Below is a small trained network, with its code and all its weights. Each question gives an input and a class and asks what happens when units are switched off, that is, made to give their printed mean instead of their output.

import numpy as np


def w(rows, s, z=0):
    codes = np.array(rows[::2]) - 128.0
    scale = np.full(codes.shape[1], s)
    scale[-1] = z or s
    return codes * scale


def f(y):
    return y / 2 * (1 + np.tanh(0.7978845608 * (y + 0.044715 * y**3)))


def log_softmax(a):
    a = a - a.max(-1, keepdims=True)
    return a - np.log(np.exp(a).sum(-1, keepdims=True))


def net(x, mask):
    res = np.array(x, float).reshape(1, 4) / 4 @ E
    y = f(res @ A[0][:, :-1].T + A[0][:, -1])
    res = res + np.where(mask, y, B[0][:, -1]) @ B[0][:, :-1]
    return log_softmax(res[-1] @ U[:, :-1].T + U[:, -1])


A, B = {}, {}
E = w([
[125,143,215,173,189,180,192],'x0',
[125,129,132,117,120,128,135],'x1',
[233,67,108,145,133,112,180],'x2',
[98,92,126,185,2,195,120],'x3',
],0.014)
A[0] = w([
[253,81,101,155,110,108,207,85],'neuron 0',
[78,106,176,131,124,75,102,82],'neuron 1',
[159,125,96,117,106,99,124,47],'neuron 2',
[221,86,157,110,132,136,105,61],'neuron 3',
[118,97,120,217,27,187,133,128],'neuron 4',
[109,136,209,183,182,178,209,34],'neuron 5',
[145,157,139,65,225,43,128,114],'neuron 6',
[8,202,142,125,149,139,79,108],'neuron 7',
[98,151,86,93,110,110,88,110],'neuron 8',
[152,106,49,90,87,57,62,2],'neuron 9',
[148,159,81,84,192,121,150,120],'neuron 10',
[115,56,153,120,124,162,111,126],'neuron 11',
[148,150,187,142,135,146,141,79],'neuron 12',
[123,164,126,114,133,158,97,140],'neuron 13',
],0.017,0.0036)
B[0] = w([
[4,68,155,98,137,112,193,228],'neuron 0',
[56,205,109,224,178,128,167,147],'neuron 1',
[129,144,97,153,164,130,162,153],'neuron 2',
[41,162,105,159,159,184,147,171],'neuron 3',
[140,192,165,122,44,95,22,253],'neuron 4',
[243,128,58,119,196,125,169,216],'neuron 5',
[128,160,150,127,25,98,19,232],'neuron 6',
[33,59,174,109,136,144,202,218],'neuron 7',
[156,121,92,148,172,135,166,178],'neuron 8',
[244,117,88,117,208,145,168,211],'neuron 9',
[145,168,174,161,82,127,100,186],'neuron 10',
[147,106,178,157,137,106,100,155],'neuron 11',
[170,109,92,135,163,152,118,160],'neuron 12',
[99,93,100,90,106,150,122,149],'neuron 13',
],0.019,0.026)
U = w([
[134,166,152,143,2,88,41,113],'0',
[18,72,129,121,77,133,193,253],'1',
[227,119,52,139,122,132,157,2],'2',
],0.0083,0.00087)

Each question gives the input, the list of numbers given to net, and the class t.
The units are the neurons (one row each of A and B). Each row of codes is followed by its name. A weight is (code - 128) times the scale printed after its matrix; where a second scale follows, it is the last column's (A, B and U).
mask holds one flag per neuron, in row order. A switched-off neuron (its flag False) gives its mean, the last column of its row in B, instead of its output. The means were averaged over made-up inputs and are rounded, as every weight is.
A unit's drop is (log p(t) with every unit on - log p(t) with that unit switched off) / (log p(t) with every unit on - log p(t) with every unit switched off).
The circuit of an input: a set's keep is (log p(t) with only the set's units on - log p(t) with every unit switched off) / (log p(t) with every unit on - log p(t) with every unit switched off). Starting from the 12 units with the biggest drops (on a tie, the unit counted first), units are removed one at a time, each time the one whose removal leaves the highest keep (on an exact tie, the one counted first), for as long as the keep stays at least 0.8.
circuit, biggest first: the units of the circuit, biggest drop first
unit that matters most: the unit with the biggest drop
k most important neurons: the k neurons with the biggest drops, biggest first
drop of u: that unit's drop, to one decimal
input [3,8,4,-1], class 1: unit that matters most	neuron 0
input [7,-6,-3,6], class 2: 2 most important neurons	[neuron 5; neuron 6]
input [8,8,7,4], class 2: 3 most important neurons	[neuron 5; neuron 7; neuron 12]
input [-6,-6,-7,-6], class 1: 2 most important neurons	[neuron 7; neuron 4]
input [-1,2,7,-7], class 0: 2 most important neurons	[neuron 6; neuron 10]
input [7,2,-8,3], class 1: 2 most important neurons	[neuron 7; neuron 9]
input [-6,3,7,-8], class 0: 3 most important neurons	[neuron 6; neuron 10; neuron 7]
input [0,7,8,-8], class 0: 2 most important neurons	[neuron 6; neuron 10]
input [6,7,4,-6], class 0: 2 most important neurons	[neuron 6; neuron 9]
input [7,0,7,-7], class 0: 2 most important neurons	[neuron 6; neuron 7]
input [-7,6,-6,6], class 2: 4 most important neurons	[neuron 9; neuron 0; neuron 6; neuron 8]
input [-6,-3,-7,3], class 1: 2 most important neurons	[neuron 7; neuron 5]
input [-4,1,-6,1], class 1: drop of neuron 7	0.6
input [-7,3,4,-1], class 2: circuit, biggest first	[neuron 9]
input [-5,-3,8,-4], class 1: drop of neuron 0	2.6
input [4,-3,-8,7], class 1: drop of neuron 10	0.6
